Here is a tiny trained network, its code and every weight. The questions are about switching its units off for an input and a class, where a switched-off unit gives its printed mean instead of its output.

import numpy as np


def w(rows, s, z=0):
    codes = np.array(rows[::2]) - 128.0
    scale = np.full(codes.shape[1], s)
    scale[-1] = z or s
    return codes * scale


def norm(h):
    return h / np.sqrt((h * h).mean(-1, keepdims=True) + 1e-5)


def f(y):
    return np.maximum(y, 0)


def log_softmax(a):
    a = a - a.max(-1, keepdims=True)
    return a - np.log(np.exp(a).sum(-1, keepdims=True))


def net(x, mask):
    res = np.array(x, float).reshape(1, 7) / 4 @ E
    u = 0
    for l in range(4):
        y = f(norm(res) @ A[l][:, :-1].T + A[l][:, -1])
        res = res + np.where(mask[u : u + 6], y, B[l][:, -1]) @ B[l][:, :-1]
        u += 6
    return log_softmax(norm(res)[-1] @ U[:, :-1].T + U[:, -1])


A, B = {}, {}
E = w([
[131,192,34,130,21],'x0',
[130,37,112,241,172],'x1',
[176,217,120,167,224],'x2',
[153,167,111,79,255],'x3',
[95,153,165,119,209],'x4',
[211,59,12,87,145],'x5',
[72,45,41,206,182],'x6',
],0.0062)
A[0] = w([
[139,186,177,38,142,165],'L0N1',
[161,191,118,93,159,70],'L0N2',
[107,141,152,188,140,56],'L0N3',
[6,137,134,97,120,6],'L0N4',
[107,94,141,128,149,93],'L0N5',
[55,154,189,100,153,126],'L0N6',
],0.011,0.0018)
B[0] = w([
[15,145,70,41,162,254],'L0N1',
[64,144,156,126,127,199],'L0N2',
[139,170,143,196,83,174],'L0N3',
[83,26,84,169,227,173],'L0N4',
[72,34,126,118,169,165],'L0N5',
[2,189,58,250,150,205],'L0N6',
],0.0075,0.0053)
A[1] = w([
[123,152,214,99,218,252],'L1N1',
[237,114,90,91,169,72],'L1N2',
[158,89,21,64,99,156],'L1N3',
[231,2,147,245,96,166],'L1N4',
[68,66,211,148,174,105],'L1N5',
[106,149,54,96,197,127],'L1N6',
],0.0065,0.0033)
B[1] = w([
[62,97,108,2,135,234],'L1N1',
[133,136,23,119,169,155],'L1N2',
[155,194,95,103,23,232],'L1N3',
[94,147,201,56,107,253],'L1N4',
[72,98,89,168,140,205],'L1N5',
[113,32,140,126,52,221],'L1N6',
],0.0073,0.0045)
A[2] = w([
[62,150,77,184,67,252],'L2N1',
[169,104,121,139,42,140],'L2N2',
[129,82,158,253,115,126],'L2N3',
[179,92,189,151,164,68],'L2N4',
[92,77,181,179,111,140],'L2N5',
[163,116,104,105,193,110],'L2N6',
],0.012,0.0027)
B[2] = w([
[231,130,94,111,197,255],'L2N1',
[226,194,95,164,49,180],'L2N2',
[109,254,120,51,135,184],'L2N3',
[111,177,168,124,92,133],'L2N4',
[134,192,82,20,134,186],'L2N5',
[49,61,112,211,176,147],'L2N6',
],0.0076,0.0099)
A[3] = w([
[138,167,179,160,170,96],'L3N1',
[145,105,87,135,8,254],'L3N2',
[150,229,225,255,233,151],'L3N3',
[241,60,105,44,50,210],'L3N4',
[92,83,138,116,169,100],'L3N5',
[97,163,116,71,251,250],'L3N6',
],0.0083,0.0022)
B[3] = w([
[193,203,125,76,56,137],'L3N1',
[254,123,85,96,210,191],'L3N2',
[247,130,63,85,130,155],'L3N3',
[212,212,117,96,166,211],'L3N4',
[92,114,89,226,54,160],'L3N5',
[104,119,157,83,27,254],'L3N6',
],0.0077,0.0097)
U = w([
[158,97,209,202,114,3],'0',
[230,175,103,99,106,199],'1',
[20,154,154,63,94,131],'2',
[76,128,138,182,119,64],'3',
[123,10,136,198,152,93],'4',
],0.014,0.0072)

Each question gives the input, the list of numbers given to net, and the class t.
The units are the neurons (one row each of A and B). Each row of codes is followed by its name. A weight is (code - 128) times the scale printed after its matrix; where a second scale follows, it is the last column's (A, B and U).
mask holds one flag per neuron, layer by layer. A switched-off neuron (its flag False) gives its mean, the last column of its row in B, instead of its output. The means were averaged over made-up inputs and are rounded, as every weight is.
A unit's drop is (log p(t) with every unit on - log p(t) with that unit switched off) / (log p(t) with every unit on - log p(t) with every unit switched off).
The circuit of an input: a set's keep is (log p(t) with only the set's units on - log p(t) with every unit switched off) / (log p(t) with every unit on - log p(t) with every unit switched off). Starting from the 12 units with the biggest drops (on a tie, the unit counted first), units are removed one at a time, each time the one whose removal leaves the highest keep (on an exact tie, the one counted first), for as long as the keep stays at least 0.8.
circuit, biggest first: the units of the circuit, biggest drop first
top k neurons: the k neurons with the biggest drops, biggest first
k most important neurons of layer l: the k neurons of layer l with the biggest drops, biggest first
drop of u: that unit's drop, to one decimal
input [-8,-6,-5,-4,0,2,8], class 4: circuit, biggest first	[L0N4]
input [-2,-3,-3,5,2,-4,6], class 3: circuit, biggest first	[L0N4 L0N6]
input [-1,-7,-1,7,-4,1,7], class 2: circuit, biggest first	[L2N2 L3N2]
input [-8,-3,-4,-3,6,8,2], class 2: top 2 neurons	[L2N1 L3N2]
input [8,-8,6,8,4,7,3], class 2: top 2 neurons	[L0N2 L2N2]
input [-5,2,5,-7,3,8,-2], class 4: top 4 neurons	[L2N6 L1N2 L2N3 L2N5]
input [1,-1,3,-5,1,-3,-5], class 2: 2 most important neurons of layer 3	[L3N2 L3N4]
input [-1,1,6,2,-1,2,8], class 4: top 2 neurons	[L0N6 L2N6]
input [1,7,5,-5,-5,-7,8], class 1: 2 most important neurons of layer 0	[L0N3 L0N1]
input [2,-3,7,-1,4,-4,0], class 2: 2 most important neurons of layer 0	[L0N1 L0N2]
input [-5,8,2,-6,8,-5,2], class 2: 2 most important neurons of layer 2	[L2N2 L2N5]
input [-3,5,6,7,-5,8,5], class 4: drop of L2N6	0.3
input [4,0,1,6,-5,-8,-8], class 2: drop of L0N1	0.3
input [-3,7,-3,4,1,7,-4], class 4: drop of L2N6	0.7
input [-1,4,1,8,4,5,1], class 4: most important neuron of layer 0	[L0N1]
